Here is a tiny trained network, its code and every weight. The questions are about switching its units off for an input and a class, where a switched-off unit gives its printed mean instead of its output.

import numpy as np


def w(rows, s, z=0):
    codes = np.array(rows[::2]) - 128.0
    scale = np.full(codes.shape[1], s)
    scale[-1] = z or s
    return codes * scale


def f(y):
    return y / 2 * (1 + np.tanh(0.7978845608 * (y + 0.044715 * y**3)))


def log_softmax(a):
    a = a - a.max(-1, keepdims=True)
    return a - np.log(np.exp(a).sum(-1, keepdims=True))


def net(x, mask):
    res = np.array(x, float).reshape(1, 3) / 4 @ E
    y = f(res @ A[0][:, :-1].T + A[0][:, -1])
    res = res + np.where(mask, y, B[0][:, -1]) @ B[0][:, :-1]
    return log_softmax(res[-1] @ U[:, :-1].T + U[:, -1])


A, B = {}, {}
E = w([
[114,110,2,170,146,171,110,60,108,123],'x0',
[201,103,131,176,108,129,124,87,176,90],'x1',
[115,224,124,49,119,174,148,134,196,95],'x2',
],0.014)
A[0] = w([
[111,110,105,121,115,137,119,122,120,152,56],'n0',
[119,72,138,149,163,144,106,138,81,129,133],'n1',
[127,82,97,166,113,103,142,122,35,156,141],'n2',
[91,104,10,129,136,146,118,129,41,131,133],'n3',
[146,190,171,63,114,144,142,135,209,120,210],'n4',
[110,96,231,120,132,94,113,168,56,142,254],'n5',
[110,144,127,122,147,137,110,138,180,123,137],'n6',
[149,91,162,140,132,127,143,134,78,135,194],'n7',
[180,73,123,200,132,135,120,108,169,112,144],'n8',
[84,146,175,75,137,122,138,166,70,151,72],'n9',
[103,168,108,78,133,146,127,137,107,139,164],'n10',
[88,100,184,129,131,90,116,151,45,160,176],'n11',
[114,140,149,95,117,129,121,152,174,107,87],'n12',
],0.014,0.0036)
B[0] = w([
[102,130,157,96,138,129,111,130,132,162,142],'n0',
[121,139,103,193,102,133,103,130,178,110,189],'n1',
[118,95,119,201,167,91,87,112,180,98,229],'n2',
[70,186,120,138,191,129,133,138,86,249,247],'n3',
[29,182,149,153,226,79,123,121,222,87,252],'n4',
[121,136,177,106,38,96,211,118,98,140,226],'n5',
[114,182,115,101,109,87,111,139,149,106,157],'n6',
[108,191,127,101,74,86,140,109,102,101,177],'n7',
[211,88,168,137,15,103,128,145,123,112,214],'n8',
[200,154,161,113,60,142,188,111,144,114,197],'n9',
[169,162,150,100,102,175,138,133,146,91,176],'n10',
[204,186,111,53,40,143,152,128,155,152,209],'n11',
[123,128,150,171,166,166,148,139,154,93,176],'n12',
],0.018)
U = w([
[87,70,111,60,136,145,134,138,113,72,4],'0',
[78,184,78,87,174,179,119,116,106,166,168],'1',
[68,83,95,167,230,154,30,130,85,179,93],'2',
[99,142,202,85,220,208,123,166,254,51,183],'3',
[102,117,156,115,136,114,123,127,165,57,36],'4',
[217,29,122,102,67,155,86,124,131,56,73],'5',
[129,125,106,171,103,93,65,100,179,136,81],'6',
[169,145,185,78,55,141,204,134,100,137,215],'7',
],0.0088,0.0025)

Each question gives the input, the list of numbers given to net, and the class t.
The units are the neurons (one row each of A and B). Each row of codes is followed by its name. A weight is (code - 128) times the scale printed after its matrix; where a second scale follows, it is the last column's (A, B and U).
mask holds one flag per neuron, in row order. A switched-off neuron (its flag False) gives its mean, the last column of its row in B, instead of its output. The means were averaged over made-up inputs and are rounded, as every weight is.
A unit's drop is (log p(t) with every unit on - log p(t) with that unit switched off) / (log p(t) with every unit on - log p(t) with every unit switched off).
The circuit of an input: a set's keep is (log p(t) with only the set's units on - log p(t) with every unit switched off) / (log p(t) with every unit on - log p(t) with every unit switched off). Starting from the 12 units with the biggest drops (on a tie, the unit counted first), units are removed one at a time, each time the one whose removal leaves the highest keep (on an exact tie, the one counted first), for as long as the keep stays at least 0.8.
units of the circuit, in order: the units of the circuit, biggest drop first
top k neurons: the k neurons with the biggest drops, biggest first
drop of u: that unit's drop, to one decimal
input [1,5,-6], class 5: top 3 neurons -> n8; n4; n3
input [-1,1,0], class 4: top 4 neurons -> n3; n11; n9; n5
input [4,-7,-6], class 1: units of the circuit, in order -> n3
input [5,3,2], class 1: units of the circuit, in order -> n5; n2; n3
input [0,4,-1], class 5: units of the circuit, in order -> n3; n4
input [5,-7,-2], class 1: top 3 neurons -> n11; n3; n10
input [7,-8,-5], class 2: units of the circuit, in order -> n3; n2
input [7,6,3], class 7: top 2 neurons -> n8; n4
input [5,2,2], class 1: top 2 neurons -> n2; n5
input [-1,-4,2], class 3: top 4 neurons -> n8; n7; n5; n11
input [6,4,3], class 1: top 2 neurons -> n5; n9
input [4,-7,-4], class 1: top 2 neurons -> n3; n11
input [4,6,3], class 5: drop of n4 -> 0.2
input [-1,4,1], class 3: units of the circuit, in order -> n5
input [3,6,-3], class 5: drop of n4 -> 0.5
input [5,8,-2], class 5: drop of n8 -> 0.9
